In the rows, zero is written as 128.
Facts:
[<1759>,<329>,<291>,<1972>,<1393>,<86>,<563>,<1711>,<494>,<1560>,<1644>,<1262>,<1103>,<890>,<620>,<1480>,<891>,<672>,<213>,<940>,<1451>,<955>,<85>,<560>,<1478>,<1336>,<189>,<1197>,<1225>,<1221>,<191>,<698>,<989>,<1294>,<984>] buklos b
[<1180>,<1284>,<1849>,<784>,<153>,<956>,<1695>,<1659>,<56>,<1432>,<436>,<160>,<933>,<186>,<714>,<1577>,<1436>,<1327>,<1680>,<566>,<569>,<660>,<1041>,<754>,<741>,<263>,<1428>,<1909>,<1378>,<822>,<1214>,<1135>,<1169>,<686>,<1565>,<1279>,<1267>,<221>,<490>,<1567>,<769>,<1235>,<1440>,<1234>,<1606>,<1558>,<845>,<257>,<1712>,<1894>,<1231>,<207>,<1843>,<726>,<1504>,<269>,<1465>,<975>,<356>,<627>,<2>] buklos a
[<1069>,<883>,<1119>,<384>,<717>,<393>,<361>,<1051>,<316>,<849>,<425>] buklos g
[<861>,<1525>,<950>,<1497>,<782>,<1976>,<515>,<1830>,<1468>,<2009>,<392>,<1317>,<431>,<1029>,<1926>,<1985>,<1216>,<1939>,<500>,<1821>,<732>,<2018>,<1536>,<1699>,<1251>,<399>,<673>,<1919>] buklos c
[<297>,<679>,<1209>,<1431>,<402>,<111>,<212>,<1406>,<125>,<1820>,<1415>,<1134>,<1835>] buklos f
[<745>,<1130>,<271>,<1183>,<1227>,<1951>,<791>,<1174>,<88>,<1392>,<1617>,<1442>,<1048>,<182>,<1459>,<1018>,<684>] buklos d
[<196>,<238>,<176>,<1576>,<1078>,<1664>,<1152>,<692>,<445>,<492>,<693>,<1978>,<1789>,<1622>,<72>,<676>,<1058>,<1061>,<1179>,<1841>,<1087>,<1754>,<1832>,<1887>,<1623>,<405>,<1101>] buklos e
<1759> pebrom: <1909>,<316>,<490>,<1101>,<402>
<861> pebrom: <186>,<989>,<1754>
<297> pebrom: <684>,<1235>
<1284> pebrom: <975>,<425>
<1849> pebrom: <2>
<291> pebrom: <176>,<72>,<1251>
<784> pebrom: <271>,<1972>,<85>
<153> pebrom: <436>,<196>,<1789>
<1525> pebrom: <186>
<950> pebrom: <1101>
<1393> pebrom: <2>
<1659> pebrom: <1832>,<1180>
<1497> pebrom: <717>
<56> pebrom: <1051>,<221>,<984>
<1432> pebrom: <1051>,<1058>,<692>,<1577>,<189>
<160> pebrom: <698>,<569>
<86> pebrom: <213>
<933> pebrom: <1558>,<849>
<563> pebrom: <1695>
<1183> pebrom: <1069>
<1576> pebrom: <207>,<1972>
<1436> pebrom: <196>,<356>,<515>
<1327> pebrom: <891>
<1830> pebrom: <2018>,<1664>
<1119> pebrom: <1978>,<1087>,<769>,<672>,<1789>
<1560> pebrom: <1480>,<1061>,<1887>
<566> pebrom: <1644>,<890>,<213>
<1951> pebrom: <714>,<492>,<72>
<392> pebrom: <384>,<431>,<213>
<445> pebrom: <1235>,<1101>
<393> pebrom: <490>,<1504>,<1428>
<1174> pebrom: <1135>,<989>
<693> pebrom: <111>
<1262> pebrom: <1431>,<1577>
<1103> pebrom: <1976>,<1279>
<1378> pebrom: <1051>,<791>,<627>
<88> pebrom: <754>,<1051>,<1623>,<1251>
<1029> pebrom: <271>
<822> pebrom: <782>,<490>,<741>
<1214> pebrom: <196>
<1169> pebrom: <791>,<399>
<686> pebrom: <2009>
<361> pebrom: <515>,<207>,<1680>
<1622> pebrom: <176>,<329>,<1664>
<212> pebrom: <125>
<1216> pebrom: <1078>
<1939> pebrom: <1926>
<676> pebrom: <436>,<85>
<1617> pebrom: <679>,<1101>,<176>,<672>
<1567> pebrom: <1058>,<883>
<500> pebrom: <2009>,<2018>,<1577>,<1985>
<1821> pebrom: <384>
<1179> pebrom: <1130>
<1440> pebrom: <1577>,<1972>
<732> pebrom: <176>
<1234> pebrom: <679>,<1101>
<1442> pebrom: <1431>,<1711>,<1558>,<1018>
<940> pebrom: <1041>,<1058>,<1623>
<1820> pebrom: <698>
<1712> pebrom: <741>
<1894> pebrom: <329>
<1048> pebrom: <399>,<1843>
<955> pebrom: <1317>
<1478> pebrom: <221>
<1336> pebrom: <263>,<494>,<431>
<1415> pebrom: <1468>,<238>
<1134> pebrom: <1926>
<726> pebrom: <189>
<182> pebrom: <1051>,<791>
<269> pebrom: <1536>,<883>
<1221> pebrom: <984>,<402>,<1972>,<238>
<191> pebrom: <384>,<271>,<560>
<673> pebrom: <2009>,<494>,<213>
<1459> pebrom: <1078>,<1536>,<560>
<1835> pebrom: <1406>,<1577>
<405> pebrom: <111>
<1759> deta: <1294>,<1442>
<861> deta: <1294>,<1664>
<297> deta: <950>,<1565>
<745> deta: <1087>,<1699>,<212>
<1849> deta: <1294>
<291> deta: <1468>,<212>,<85>
<1972> deta: <1468>,<2>,<1251>
<153> deta: <822>,<1327>,<1251>
<1525> deta: <1431>,<950>
<950> deta: <989>,<1294>
<956> deta: <989>,<1440>,<405>,<1183>
<1695> deta: <1606>,<627>
<1497> deta: <1431>,<1919>,<1392>,<1152>
<436> deta: <1919>
<186> deta: <212>
<563> deta: <1227>,<1152>
<238> deta: <1392>,<1536>,<1849>
<1183> deta: <1431>,<950>,<1712>
<1711> deta: <1887>
<1577> deta: <1392>,<85>
<1227> deta: <1468>,<85>
<1152> deta: <1294>
<1468> deta: <989>,<212>,<660>
<660> deta: <989>,<1664>
<1041> deta: <676>
<2009> deta: <1919>,<1392>
<1317> deta: <186>
<445> deta: <714>
<263> deta: <85>
<1428> deta: <1169>,<741>
<693> deta: <950>
<1103> deta: <1699>,<191>
<1909> deta: <1209>,<1294>
<111> deta: <1451>
<1978> deta: <989>,<1294>
<890> deta: <1087>,<2009>,<1894>,<85>
<88> deta: <1227>,<1712>,<1939>
<1029> deta: <1431>
<822> deta: <1664>
<1392> deta: <85>
<1214> deta: <1087>,<1664>
<620> deta: <1235>
<1169> deta: <950>,<1267>
<1565> deta: <1392>,<1294>
<1279> deta: <405>
<361> deta: <1267>
<1622> deta: <1294>
<1267> deta: <1976>,<212>
<1939> deta: <989>,<1919>,<2>,<1849>
<221> deta: <1497>,<1294>,<72>
<676> deta: <1231>
<1235> deta: <1431>,<955>
<1821> deta: <431>,<291>
<1061> deta: <989>,<1231>
<1440> deta: <989>
<1841> deta: <212>,<1231>
<1442> deta: <1431>
<125> deta: <1431>
<1606> deta: <1087>,<989>,<693>,<1392>,<1497>
<2018> deta: <191>
<1536> deta: <1972>
<845> deta: <1577>,<212>
<257> deta: <989>,<405>
<1820> deta: <1152>,<1231>
<1712> deta: <989>,<1294>,<1664>
<1087> deta: <1392>,<1664>
<1231> deta: <1294>,<85>
<1451> deta: <2009>,<989>
<1699> deta: <1468>,<1565>
<560> deta: <1130>,<500>,<1664>,<1029>
<1478> deta: <85>
<1134> deta: <1695>,<1103>,<1279>,<212>,<85>
<1197> deta: <445>
<1754> deta: <950>,<1231>
<1225> deta: <1712>,<1664>
<1504> deta: <1468>,<1294>,<1231>
<1465> deta: <191>,<1294>,<85>
<191> deta: <950>,<1152>
<1832> deta: <1978>,<1294>
<698> deta: <1078>
<1887> deta: <1909>,<1504>,<85>
<673> deta: <1820>,<1887>
<405> deta: <1431>,<1577>,<85>
<425> deta: <405>
<627> deta: <405>
<1919> deta: <989>,<950>,<85>

Known rows:
[145 151 123 124 142 111 126 111 148 135 131 147 167 132 121 146 140 109
 135 130 108 120 115 131 121 130]: <560>
[116 160 110 124 147 107 140 115 130 134 131 135 160 139 129 163 133 126
 134 147 128 119 110 138 118 112]: <563>
[102 111  87  84 217  72  98 120 127 130 120 103 114 100 127 114  81 126
 144 134  93  89  54 153 160 143]: <861>
[ 97 138  96  80 158  46 115 121  97 149  38  94 125 123  95 143 108  91
 138 103 138 111 154 134 167  98]: <1525>
[125 172 138 112 156  73 130  84 106 135  66 135 181 139  99 160 149  98
 132 120 149 133 163 145 112  98]: <1235>
[105 105 114  75 164 135 100 140 165  78 152  95 114 137 120  98 102 150
 110 182 153 105 169 109  96 112]: <1227>
[109 150 126 124 142 133 120 117 140  87 150 129 146 141 131 107 107 164
 118 208 141 115 158 132  57 118]: <263>
[134 154  85 110 142  86 141 131 136 156 104 114 163 132 102 168 123  98
 142 111 127 118 117 136 146 109]: <693>
[133 181 113 101 149  64 133 102 125 140 103 151 152 142 129 168 133 115
 108 121 123 123 125 143 115 111]: <1169>
[154 163 135 144 146  58 119 139 192 144 154 165 130 122 143 153 118  70
  71 123  80 110  64  82 115 159]: <1440>
[115 157 129 132 132 162 114 104 174 129 102 122 152  77 143 142 148 132
 167 128 157 130  97 132 157 134]: <1101>
[117 155 150 128 125 148 126  96 147 123 125 159 147 109 147 153 155 132
 155 138 142 138 108 143 147 157]: <189>
[100 113 142  94 151 147  86 100 146  93 100 125 100 103 149 127 149 124
 153 111 152 109 114 116 179 140]: <679>
[114 153 153 130 139 138 122  80 132 116 116 163 144 104 154 146 148 134
 137 132 140 149 113 136 132 166]: <356>
[103 159 130 132 124 145 138  99 135 133 129 153 140 113 159 169 149 137
 142 135 140 138 100 134 151 149]: <1560>
[ 95 159 140 131 137 130 132  88 128 125 120 158 131 108 166 164 142 139
 123 132 144 147 102 131 138 160]: <933>
[118 155 145 131 130 155 124  91 146 122 122 156 152 106 146 153 155 133
 156 134 140 139 107 138 145 152]: <672>
[ 96 117 129  99 142 131  91 109 132 116  80 123  95  77 141 109 112 132
 155 122 134 128 120 130 183 167]: <1926>
[ 94 121 132  98 141 129  90 108 141 115  78 124  97  76 142 107 112 132
 153 124 138 126 120 128 183 167]: <1976>

Rows:
No name comes twice in this set of rows, the named rows included.
[ 89 152 150 145 140 127 137  97 123 125 124 158 127 108 158 167 136 124
 124 140 149 152  99 122 139 166]	<784>
[101 112 102  83 180  94 106 126 122 107 116 102 108 146 125 140 120 114
 134 126 135  87 113 126 153 104]	<1820>
[108 156 110 125 215 102 132  94 129 135 142 122 178 127 130 163 132 130
 154 151 124 101  47 168 120 103]	<1759>
[ 90 113 121 100 132 140  99 121 143  99 118 124  79 116 161 137 135 129
 128 117 146 110 119  97 172 138]	<212>
[ 80 128 110 101 144 129  95 111 131 124  77 116  85  74 159 128 110 140
 144 120 141 129 104 118 183 149]	<732>
[126 110 120  74 164 110  97 128 169 104 129 114 120 126 119 121 123 116
 106 124 138 113 146 103 135 127]	<745>
[101 155 134 132 137 133 133  91 117 126 122 160 131 109 164 166 138 139
 126 132 139 153 105 127 136 160]	<1436>
[177 153 112 129 135 103 113 130 185 140 152 163 158 124 132 137 133  92
 108 116  74 111  94 100 114 141]	<1451>
[119 158  93 130 123 141 127 141 151 107 160 125 139 143 142 133 107 155
 115 198 130 111 140 112  67  92]	<291>
[120 160 110 124 138 106 139 120 135 136 130 136 158 140 128 161 134 121
 131 145 126 119 116 131 116 111]	<1103>

The same things again, as new rows of numbers:
Known rows:
[126 116 107 156 141  87 149 141 166  97 118 132  82 132]: <791>
[150  82 115  99 113 101 117 104 110 111 155  98 120 159]: <111>
[147 135 164 110 163 128 140 111 105 117 125 125 126 161]: <726>
[141  81 123 139 144 113 140 112 124 103 152 122 111 116]: <1317>
[157  54 179  95 100 125  89 157  65  83  77 110 140 120]: <1887>
[133 129  98 149 164  80 163 145 150 135 114 139  78 144]: <1174>
[162  67 181 103 101 125 118 117 107 128 137 161 147 113]: <1087>
[ 79  42 125 135 161 106 135 117 109 115  66 106  85 132]: <85>
[125 117 106 156 139  88 149 140 167  97 117 133  82 133]: <684>
[133  86  85 147 124  91 142 114 127 110 145 128 132 129]: <560>
[136 124 109 151 164  86 167 157 153 120 118 119  91 142]: <182>
[134 129 156 122 142 130 116  93 115  99 121 155 121 152]: <975>
[117 123 108 147 155  93 158 126 128 127 123 100 120 157]: <1221>
[122 129 140 124 159 111 132 113 108 128 132 102 133 161]: <1835>
[120 120 130 139 141 105 129 114 136  99 129 128 104 146]: <782>
[147 120 174 145 143 148 119 118 121  86 124 122 142 167]: <2>
[ 86 147  30 123 100 157 161 182  70 108 142 111  97 113]: <1294>
[112 122 138 130 137 113 116  97 121 107 133 116 124 151]: <402>
[127  69  91 144 129  92 141 114 127 113 136 129 130 131]: <1972>

Rows:
No name comes twice in this set of rows, the named rows included.
[170 101 164 102 127 130 130 136  66 138 124 130 134 102]	<676>
[178  81 143 117 147 110 116  83  95  99 139 146 140 122]	<627>
[135 130 151 114 140 127 118  83 113 111 125 159 105 153]	<1135>
[130  26 105 133 168  91 156 161 121 122  89 133  86 108]	<1227>
[163  87 176 103 119 125 123 125  84 130 123 140 136 107]	<1841>
[144  98  97  89 128 167 135 148  42 106 138 142 119 103]	<1565>
[167  82 152 106 152 119 131 102  98 113 135 145 143 139]	<1267>
[129 113  42 132 131 120 161 159  69 122 146 108 120 108]	<1759>
[204 116 120 133 155  95 104  63  71  81 142 128 132  94]	<1235>
[160  39 112 119 144  97 144 132 116 127 154 152 149 129]	<1919>
[135 115  90  95 111 171 127 140  52  93 144 148 110 102]	<1909>
[153 135  98  91  82 173 126 172  21 116 145 135 115  64]	<1152>

